Here is a tiny trained network, its code and every weight. The questions are about switching its units off for an input and a target symbol, where a switched-off unit gives its printed mean instead of its output.

import numpy as np


def w(rows, s, z=0):
    codes = np.array(rows[::2]) - 128.0
    scale = np.full(codes.shape[1], s)
    scale[-1] = z or s
    return codes * scale


def norm(h):
    return h / np.sqrt((h * h).mean(-1, keepdims=True) + 1e-5)


def f(y):
    return np.maximum(y, 0)


def softmax(a):
    e = np.exp(a - a.max(-1, keepdims=True))
    return e / e.sum(-1, keepdims=True)


def log_softmax(a):
    a = a - a.max(-1, keepdims=True)
    return a - np.log(np.exp(a).sum(-1, keepdims=True))


def net(x, mask):
    ids = ['ΓΔΞβεζημπστφψω'.index(c) for c in x.split()]
    T = len(ids)
    res = E[ids] + P[:T]
    r = norm(res)
    for j in range(2):
        rows = slice(2 * j, 2 * j + 2)
        q, k, v = (r @ M[0][rows].T for M in (Q, K, V))
        z = softmax(np.where(np.tri(T) > 0, q @ k.T / 2**0.5, -1e9)) @ v
        o = O[0][rows]
        res = res + np.where(mask[j], z, o[:, -1]) @ o[:, :-1]
    y = f(norm(res) @ A[0][:, :-1].T + A[0][:, -1])
    res = res + np.where(mask[2:6], y, B[0][:, -1]) @ B[0][:, :-1]
    return log_softmax(norm(res)[-1] @ U[:, :-1].T + U[:, -1])


Q, K, V, O, A, B = {}, {}, {}, {}, {}, {}
E = w([
[91,2,132,104,164,121],'Γ',
[174,176,109,162,90,188],'Δ',
[156,189,67,109,246,111],'Ξ',
[181,85,22,113,217,237],'β',
[68,62,189,78,86,165],'ε',
[130,158,171,45,188,123],'ζ',
[176,49,118,151,211,81],'η',
[200,60,117,50,195,77],'μ',
[150,68,85,197,148,133],'π',
[27,168,16,13,132,240],'σ',
[36,146,108,121,172,50],'τ',
[222,158,62,120,93,143],'φ',
[70,97,91,84,77,50],'ψ',
[97,150,208,115,148,29],'ω',
],0.0068)
P = w([
[105,150,192,154,87,143],'0',
[67,76,35,49,132,112],'1',
[88,95,45,39,165,100],'2',
[127,134,59,78,170,105],'3',
[75,120,16,41,196,114],'4',
[64,117,2,32,198,105],'5',
],0.0042)
Q[0] = w([
[1,103,89,80,176,191],'H0',
[90,152,183,246,147,156],'H0',
[182,200,193,203,98,139],'H1',
[141,106,178,125,242,151],'H1',
],0.0057)
K[0] = w([
[227,174,183,154,110,87],'H0',
[150,145,42,14,103,63],'H0',
[48,25,36,9,152,190],'H1',
[123,194,67,147,2,177],'H1',
],0.0044)
V[0] = w([
[225,169,187,150,144,37],'H0',
[148,206,164,72,171,201],'H0',
[102,174,89,136,2,82],'H1',
[220,71,94,87,106,128],'H1',
],0.0071)
O[0] = w([
[235,148,94,164,138,29,52],'H0',
[202,97,143,38,95,174,101],'H0',
[119,217,94,84,75,156,145],'H1',
[139,74,139,177,1,76,255],'H1',
],0.0074,0.0039)
A[0] = w([
[100,97,104,254,135,137,118],'N0',
[129,246,84,161,95,125,30],'N1',
[64,188,144,60,160,171,65],'N2',
[143,145,66,108,38,98,5],'N3',
],0.005,0.0032)
B[0] = w([
[142,163,72,52,131,192,227],'N0',
[43,136,72,110,106,160,170],'N1',
[87,111,222,67,133,18,193],'N2',
[101,97,129,149,254,214,250],'N3',
],0.0056,0.0023)
U = w([
[48,99,97,243,158,149,180],'Γ',
[163,195,176,54,161,150,160],'Δ',
[210,77,136,106,218,216,75],'Ξ',
[86,38,224,100,69,189,81],'β',
[78,43,175,98,130,187,74],'ε',
[220,56,150,71,186,90,62],'ζ',
[172,61,125,212,152,66,91],'η',
[143,116,85,122,23,59,252],'μ',
[32,189,88,202,178,102,109],'π',
[97,148,188,151,108,206,141],'σ',
[130,183,173,155,166,75,247],'τ',
[162,163,47,90,9,111,172],'φ',
[48,186,143,78,122,179,34],'ψ',
[199,237,92,117,254,101,66],'ω',
],0.0084,0.0035)

Each question gives the input, a string of symbols that net reads in full, and the target symbol t.
The units are the heads (2 rows each of Q, K, V and O) and the neurons (one row each of A and B). Each row of codes is followed by its name. A weight is (code - 128) times the scale printed after its matrix; where a second scale follows, it is the last column's (O, A, B and U).
mask holds one flag per unit, heads first, then neurons. A switched-off unit (its flag False) gives its mean, the last column of its rows in O or B, instead of its output. The means were averaged over made-up inputs and are rounded, as every weight is.
A unit's drop is (log p(t) with every unit on - log p(t) with that unit switched off) / (log p(t) with every unit on - log p(t) with every unit switched off).
The circuit of an input: a set's keep is (log p(t) with only the set's units on - log p(t) with every unit switched off) / (log p(t) with every unit on - log p(t) with every unit switched off). Starting from all 6 units, units are removed one at a time, each time the one whose removal leaves the highest keep (on an exact tie, the one counted first), for as long as the keep stays at least 0.8.
units of the circuit, in order: the units of the circuit, biggest drop first
unit that matters most: the unit with the biggest drop
top k neurons: the k neurons with the biggest drops, biggest first
which heads matter: for each layer, one digit per head in row order, 1 if its drop is at least 0.15 and else 0, layers parted by /
drop when u is switched off: that unit's drop, to one decimal
input φ μ φ σ, target φ: unit that matters most : H0
input μ φ μ π, target μ: which heads matter : 01
input μ φ ζ, target μ: units of the circuit, in order : (H1, H0)
input β β ω Δ, target β: units of the circuit, in order : (H0, H1)
input π η Γ, target Γ: which heads matter : 10
input ω φ μ, target ω: units of the circuit, in order : (H1, H0)
input π ω Γ, target Γ: which heads matter : 10
input ω μ φ, target ω: which heads matter : 11
input μ φ π Γ, target μ: top 2 neurons : (N3, N0)
input φ φ π, target φ: which heads matter : 01
input φ φ Γ μ, target μ: which heads matter : 01
input φ φ π ζ, target φ: which heads matter : 11
input φ ψ ζ, target φ: drop when H0 is switched off : 0.4
input ω ε φ, target ω: units of the circuit, in order : (H1)
input φ φ Γ η, target μ: drop when H1 is switched off : 0.5
input φ η β, target φ: drop when N3 is switched off : -0.2
